Here is a tiny trained network, its code and every weight. The questions are about switching its units off for an input and a class, where a switched-off unit gives its printed mean instead of its output.

import numpy as np


def w(rows, s, z=0):
    codes = np.array(rows[::2]) - 128.0
    scale = np.full(codes.shape[1], s)
    scale[-1] = z or s
    return codes * scale


def norm(h):
    return h / np.sqrt((h * h).mean(-1, keepdims=True) + 1e-5)


def f(y):
    return y / 2 * (1 + np.tanh(0.7978845608 * (y + 0.044715 * y**3)))


def log_softmax(a):
    a = a - a.max(-1, keepdims=True)
    return a - np.log(np.exp(a).sum(-1, keepdims=True))


def net(x, mask):
    res = np.array(x, float).reshape(1, 4) / 4 @ E
    u = 0
    for l in range(4):
        y = f(norm(res) @ A[l][:, :-1].T + A[l][:, -1])
        res = res + np.where(mask[u : u + 7], y, B[l][:, -1]) @ B[l][:, :-1]
        u += 7
    return log_softmax(norm(res)[-1] @ U[:, :-1].T + U[:, -1])


A, B = {}, {}
E = w([
[133,38,172,95,138,223,134,33,209,177,164,200],'x0',
[130,137,135,152,115,148,96,143,120,143,132,126],'x1',
[180,6,2,149,97,174,200,197,26,143,162,116],'x2',
[105,36,197,226,247,13,123,135,71,176,197,78],'x3',
],0.0026)
A[0] = w([
[190,7,61,181,215,112,147,169,102,202,206,48,3],'L0N0',
[103,36,139,157,163,173,118,33,143,209,137,185,120],'L0N1',
[126,48,107,160,90,152,142,151,104,124,144,129,117],'L0N2',
[111,90,253,199,165,36,122,105,144,184,136,53,90],'L0N3',
[218,121,68,92,80,176,217,187,112,170,180,165,108],'L0N4',
[109,139,172,134,134,133,152,140,78,116,195,83,117],'L0N5',
[136,202,88,139,98,108,157,167,49,63,37,73,147],'L0N6',
],0.0033)
B[0] = w([
[151,161,138,170,146,108,23,104,159,77,41,251,209],'L0N0',
[88,102,144,73,176,219,123,139,89,108,191,104,194],'L0N1',
[161,104,19,69,63,161,161,48,145,155,105,113,156],'L0N2',
[147,167,85,93,63,177,240,153,205,202,182,86,241],'L0N3',
[194,160,203,73,130,141,150,195,145,179,153,61,216],'L0N4',
[125,117,75,123,145,55,157,113,143,157,89,98,137],'L0N5',
[57,201,87,178,188,175,99,112,165,129,204,118,254],'L0N6',
],0.0034,0.003)
A[1] = w([
[123,97,148,83,96,155,158,114,130,168,141,61,127],'L1N0',
[209,39,204,69,78,216,121,105,148,157,79,179,187],'L1N1',
[202,158,72,144,112,68,114,166,116,123,25,169,161],'L1N2',
[101,135,80,223,127,56,142,134,51,10,112,112,5],'L1N3',
[173,100,103,168,82,30,196,182,148,156,136,53,82],'L1N4',
[186,127,48,104,112,194,119,123,65,97,80,73,102],'L1N5',
[143,13,80,184,190,60,113,116,5,172,130,179,89],'L1N6',
],0.0035,0.0016)
B[1] = w([
[149,141,50,139,99,129,88,157,83,139,109,133,155],'L1N0',
[184,129,102,128,41,25,206,67,19,115,134,164,252],'L1N1',
[65,100,86,127,201,84,69,204,227,101,204,30,160],'L1N2',
[185,20,88,39,77,185,114,112,135,140,47,152,163],'L1N3',
[18,141,158,115,121,111,77,119,122,168,23,97,165],'L1N4',
[187,46,118,101,178,127,204,96,143,193,184,81,178],'L1N5',
[95,176,191,113,132,179,4,115,161,74,81,188,176],'L1N6',
],0.004,0.0034)
A[2] = w([
[108,176,139,113,121,119,156,72,129,51,182,158,233],'L2N0',
[137,169,122,90,80,116,114,138,154,133,132,127,185],'L2N1',
[140,36,105,133,170,103,61,105,71,116,137,213,2],'L2N2',
[91,103,152,121,129,59,135,109,153,150,160,116,22],'L2N3',
[144,85,152,127,150,172,184,90,139,176,201,108,133],'L2N4',
[147,117,194,124,149,137,103,55,161,162,148,178,100],'L2N5',
[179,98,148,150,99,140,138,78,121,95,87,254,38],'L2N6',
],0.0051,0.00074)
B[2] = w([
[111,160,156,218,136,164,35,191,140,128,136,159,241],'L2N0',
[97,2,153,205,193,107,115,109,92,108,68,116,204],'L2N1',
[43,225,186,204,128,147,145,131,154,86,41,181,192],'L2N2',
[172,117,78,158,150,149,132,189,67,198,143,114,151],'L2N3',
[216,140,21,60,158,138,10,224,208,37,138,48,227],'L2N4',
[96,125,93,109,156,188,178,186,146,169,200,159,221],'L2N5',
[69,229,245,168,90,59,181,16,74,185,136,121,253],'L2N6',
],0.0037,0.0027)
A[3] = w([
[61,148,154,140,109,1,149,113,118,239,106,54,21],'L3N0',
[149,69,44,104,163,166,103,229,174,58,190,27,51],'L3N1',
[87,168,141,202,179,138,67,174,205,98,51,97,129],'L3N2',
[75,211,213,199,117,153,144,63,101,109,142,168,59],'L3N3',
[61,34,100,132,188,157,58,191,149,140,26,208,255],'L3N4',
[88,138,118,170,109,130,17,134,129,14,95,149,148],'L3N5',
[101,114,235,115,181,70,78,141,167,160,127,120,35],'L3N6',
],0.0037,0.00098)
B[3] = w([
[131,101,171,213,178,145,176,34,115,184,65,114,178],'L3N0',
[44,170,217,171,157,172,136,148,192,172,159,193,233],'L3N1',
[255,46,77,80,96,66,101,106,81,68,117,62,254],'L3N2',
[14,85,172,137,159,124,139,131,103,130,61,196,219],'L3N3',
[137,152,145,98,100,130,115,156,146,84,153,117,183],'L3N4',
[144,48,122,25,160,107,125,160,146,73,113,183,198],'L3N5',
[147,167,40,147,84,178,169,124,119,142,136,91,164],'L3N6',
],0.0052,0.0044)
U = w([
[157,73,117,85,155,75,61,165,150,2,69,109,195],'0',
[101,174,126,147,165,198,142,205,211,173,218,104,218],'1',
[48,148,225,160,117,130,140,65,99,125,100,221,158],'2',
[235,123,91,87,51,135,189,89,77,143,176,111,7],'3',
[157,116,128,219,170,84,152,75,118,186,69,9,25],'4',
],0.009,0.0011)

Each question gives the input, the list of numbers given to net, and the class t.
The units are the neurons (one row each of A and B). Each row of codes is followed by its name. A weight is (code - 128) times the scale printed after its matrix; where a second scale follows, it is the last column's (A, B and U).
mask holds one flag per neuron, layer by layer. A switched-off neuron (its flag False) gives its mean, the last column of its row in B, instead of its output. The means were averaged over made-up inputs and are rounded, as every weight is.
A unit's drop is (log p(t) with every unit on - log p(t) with that unit switched off) / (log p(t) with every unit on - log p(t) with every unit switched off).
The circuit of an input: a set's keep is (log p(t) with only the set's units on - log p(t) with every unit switched off) / (log p(t) with every unit on - log p(t) with every unit switched off). Starting from the 12 units with the biggest drops (on a tie, the unit counted first), units are removed one at a time, each time the one whose removal leaves the highest keep (on an exact tie, the one counted first), for as long as the keep stays at least 0.8.
units of the circuit, in order: the units of the circuit, biggest drop first
unit that matters most: the unit with the biggest drop
top k neurons: the k neurons with the biggest drops, biggest first
top k neurons in layer l: the k neurons of layer l with the biggest drops, biggest first
drop of u: that unit's drop, to one decimal
input [1,-6,7,5], class 2: units of the circuit, in order : L0N0, L2N6
input [1,0,-5,7], class 1: top 2 neurons : L2N4, L2N6
input [3,7,0,1], class 1: unit that matters most : L0N1
input [-7,-1,1,7], class 0: top 2 neurons : L0N0, L1N6
input [-2,8,-7,0], class 0: top 4 neurons : L2N6, L3N2, L1N5, L1N1
input [-7,-5,2,7], class 0: units of the circuit, in order : L1N6, L1N3
input [5,8,1,-2], class 3: top 3 neurons : L1N1, L0N0, L0N6
input [-3,8,3,1], class 0: top 2 neurons in layer 0 : L0N3, L0N0
input [7,7,4,0], class 3: top 4 neurons in layer 1 : L1N1, L1N5, L1N4, L1N6
input [0,6,-2,4], class 4: top 3 neurons : L0N3, L1N4, L0N6
input [0,-6,-8,-2], class 0: top 2 neurons : L1N1, L2N0
input [3,7,-7,1], class 1: top 2 neurons : L2N5, L0N0
input [1,-8,5,8], class 2: top 3 neurons : L0N0, L1N6, L2N6
input [5,-2,8,2], class 2: top 2 neurons : L0N0, L1N6
input [4,8,2,-4], class 3: units of the circuit, in order : L1N1
input [-7,-8,1,5], class 0: top 2 neurons : L0N4, L0N0
input [-4,-5,1,6], class 0: top 4 neurons : L0N0, L1N6, L0N4, L2N6
input [4,-2,1,-3], class 3: top 2 neurons : L1N1, L0N0
input [-1,-5,1,-2], class 1: top 2 neurons : L3N1, L0N0
input [-1,-1,5,7], class 0: unit that matters most : L1N2
input [6,6,3,-1], class 3: top 2 neurons : L1N1, L0N6
input [0,-2,-4,-7], class 0: top 2 neurons in layer 2 : L2N0, L2N1
input [1,-4,8,2], class 2: top 2 neurons in layer 2 : L2N6, L2N4
input [-2,2,6,-5], class 1: drop of L2N0 : 0.0
input [4,1,7,7], class 2: drop of L0N0 : 2.4
input [3,2,2,-1], class 3: drop of L1N1 : 3.9
input [-1,7,-5,5], class 4: drop of L3N0 : 0.1
